Here is a tiny trained network, its code and every weight. The questions are about switching its units off for an input and a target symbol, where a switched-off unit gives its printed mean instead of its output.

import numpy as np


def w(rows, s, z=0):
    codes = np.array(rows[::2]) - 128.0
    scale = np.full(codes.shape[1], s)
    scale[-1] = z or s
    return codes * scale


def f(y):
    return np.maximum(y, 0)


def softmax(a):
    e = np.exp(a - a.max(-1, keepdims=True))
    return e / e.sum(-1, keepdims=True)


def log_softmax(a):
    a = a - a.max(-1, keepdims=True)
    return a - np.log(np.exp(a).sum(-1, keepdims=True))


def net(x, mask):
    ids = ['ΓΛΦβδημπσω'.index(c) for c in x.split()]
    T = len(ids)
    res = E[ids] + P[:T]
    r = res
    for j in range(2):
        rows = slice(2 * j, 2 * j + 2)
        q, k, v = (r @ M[0][rows].T for M in (Q, K, V))
        z = softmax(np.where(np.tri(T) > 0, q @ k.T / 2**0.5, -1e9)) @ v
        o = O[0][rows]
        res = res + np.where(mask[j], z, o[:, -1]) @ o[:, :-1]
    y = f(res @ A[0][:, :-1].T + A[0][:, -1])
    res = res + np.where(mask[2:26], y, B[0][:, -1]) @ B[0][:, :-1]
    return log_softmax(res[-1] @ U[:, :-1].T + U[:, -1])


Q, K, V, O, A, B = {}, {}, {}, {}, {}, {}
E = w([
[159,106,191,148,214,135],'Γ',
[66,232,116,100,83,201],'Λ',
[79,139,246,216,167,172],'Φ',
[51,88,206,101,170,165],'β',
[184,118,156,74,82,89],'δ',
[142,163,145,122,37,36],'η',
[179,178,210,203,180,63],'μ',
[249,127,156,98,202,96],'π',
[106,164,239,203,90,78],'σ',
[122,52,121,15,140,107],'ω',
],0.011)
P = w([
[108,174,2,136,147,187],'0',
[176,120,221,104,108,66],'1',
[143,109,214,95,108,48],'2',
[141,108,206,101,114,52],'3',
[141,113,213,98,110,44],'4',
[141,103,213,91,113,42],'5',
],0.0071)
Q[0] = w([
[96,202,133,112,87,134],'h0',
[142,119,252,89,109,52],'h0',
[116,136,235,63,124,72],'h1',
[81,166,81,92,111,198],'h1',
],0.012)
K[0] = w([
[146,118,116,51,171,137],'h0',
[97,251,62,92,116,240],'h0',
[128,176,12,128,132,172],'h1',
[158,38,146,145,169,85],'h1',
],0.011)
V[0] = w([
[202,140,118,190,103,41],'h0',
[149,67,148,48,241,168],'h0',
[134,164,164,248,255,104],'h1',
[227,159,80,70,137,104],'h1',
],0.0092)
O[0] = w([
[229,134,145,107,110,142,49],'h0',
[103,107,123,99,218,41,3],'h0',
[181,178,55,184,125,87,87],'h1',
[175,213,168,9,191,147,165],'h1',
],0.013,0.0042)
A[0] = w([
[164,10,65,204,60,168,96],'n0',
[192,109,161,98,107,51,100],'n1',
[69,173,168,96,104,146,63],'n2',
[27,112,173,31,119,149,113],'n3',
[112,105,151,129,108,240,152],'n4',
[139,231,159,51,79,122,180],'n5',
[96,148,56,111,131,161,112],'n6',
[209,218,190,66,128,185,133],'n7',
[219,76,156,142,76,127,137],'n8',
[125,126,181,180,64,188,151],'n9',
[124,121,53,102,111,146,253],'n10',
[131,114,44,157,254,96,136],'n11',
[80,49,54,158,94,102,154],'n12',
[120,187,125,147,137,151,114],'n13',
[68,184,98,122,219,47,201],'n14',
[73,115,108,115,60,99,202],'n15',
[116,104,127,212,208,225,119],'n16',
[102,82,43,67,119,178,142],'n17',
[134,62,60,35,135,124,186],'n18',
[131,126,114,175,136,37,83],'n19',
[103,181,138,136,74,150,97],'n20',
[117,66,213,156,207,54,109],'n21',
[108,179,167,62,171,134,55],'n22',
[121,140,147,46,190,100,148],'n23',
],0.0073,0.0034)
B[0] = w([
[239,142,221,100,60,61,160],'n0',
[97,152,44,164,161,185,174],'n1',
[147,108,108,177,81,148,203],'n2',
[155,149,99,186,144,165,249],'n3',
[192,97,53,80,126,82,216],'n4',
[154,31,168,178,195,184,252],'n5',
[143,190,86,125,148,139,140],'n6',
[71,13,93,112,195,125,254],'n7',
[143,209,59,97,177,184,179],'n8',
[147,116,81,28,39,145,238],'n9',
[172,168,234,165,164,191,152],'n10',
[62,73,129,102,5,123,157],'n11',
[177,76,153,159,243,71,160],'n12',
[136,126,98,92,136,85,151],'n13',
[81,155,92,25,84,63,178],'n14',
[127,71,139,176,174,148,193],'n15',
[253,148,76,87,159,26,151],'n16',
[190,169,127,185,248,178,144],'n17',
[135,232,205,249,135,214,148],'n18',
[85,93,8,81,116,183,155],'n19',
[101,107,91,113,115,128,187],'n20',
[58,246,99,137,125,205,187],'n21',
[164,97,180,199,77,71,186],'n22',
[153,164,200,190,71,51,187],'n23',
],0.0053,0.0097)
U = w([
[101,198,66,1,125,110,110],'Γ',
[146,203,41,156,221,195,142],'Λ',
[180,199,133,103,72,146,106],'Φ',
[49,69,76,126,194,117,70],'β',
[135,43,102,20,146,156,109],'δ',
[132,24,102,180,121,98,86],'η',
[102,236,170,143,143,149,146],'μ',
[146,125,160,32,190,81,252],'π',
[64,119,134,154,72,191,162],'σ',
[151,96,202,221,211,169,93],'ω',
],0.0061,0.0034)

Each question gives the input, a string of symbols that net reads in full, and the target symbol t.
The units are the heads (2 rows each of Q, K, V and O) and the neurons (one row each of A and B). Each row of codes is followed by its name. A weight is (code - 128) times the scale printed after its matrix; where a second scale follows, it is the last column's (O, A, B and U).
mask holds one flag per unit, heads first, then neurons. A switched-off unit (its flag False) gives its mean, the last column of its rows in O or B, instead of its output. The means were averaged over made-up inputs and are rounded, as every weight is.
A unit's drop is (log p(t) with every unit on - log p(t) with that unit switched off) / (log p(t) with every unit on - log p(t) with every unit switched off).
The circuit of an input: a set's keep is (log p(t) with only the set's units on - log p(t) with every unit switched off) / (log p(t) with every unit on - log p(t) with every unit switched off). Starting from the 12 units with the biggest drops (on a tie, the unit counted first), units are removed one at a time, each time the one whose removal leaves the highest keep (on an exact tie, the one counted first), for as long as the keep stays at least 0.8.
units of the circuit, in order: the units of the circuit, biggest drop first
unit that matters most: the unit with the biggest drop
top k neurons: the k neurons with the biggest drops, biggest first
which heads matter: for each layer, one digit per head in row order, 1 if its drop is at least 0.15 and else 0, layers parted by /
drop of u: that unit's drop, to one decimal
input μ Φ σ β, target Λ: which heads matter -> 11
input Φ Γ σ μ η σ, target η: units of the circuit, in order -> h1
input σ σ β π, target Φ: which heads matter -> 11
input μ σ π, target Λ: units of the circuit, in order -> h1; n1
input π Φ σ, target π: units of the circuit, in order -> h1; h0
input σ π σ π ω, target Φ: top 2 neurons -> n0; n7
input π Λ Λ, target π: units of the circuit, in order -> h1; h0; n7
input δ ω Γ, target ω: which heads matter -> 01
input β β ω, target β: units of the circuit, in order -> h0; h1
input η σ π, target δ: units of the circuit, in order -> h0; n7; h1
input Φ σ π η, target η: top 2 neurons -> n12; n0
input σ Φ Φ Φ Γ, target Φ: top 2 neurons -> n0; n7
input π π π, target π: top 2 neurons -> n14; n7
input Λ Λ Φ σ μ, target σ: unit that matters most -> h0
input Γ η δ Φ β, target Γ: top 2 neurons -> n14; n5
input μ δ μ, target Λ: drop of n21 -> 0.0
input π π μ Λ, target π: drop of n14 -> 0.2
input Φ Λ ω, target ω: drop of n12 -> 0.2
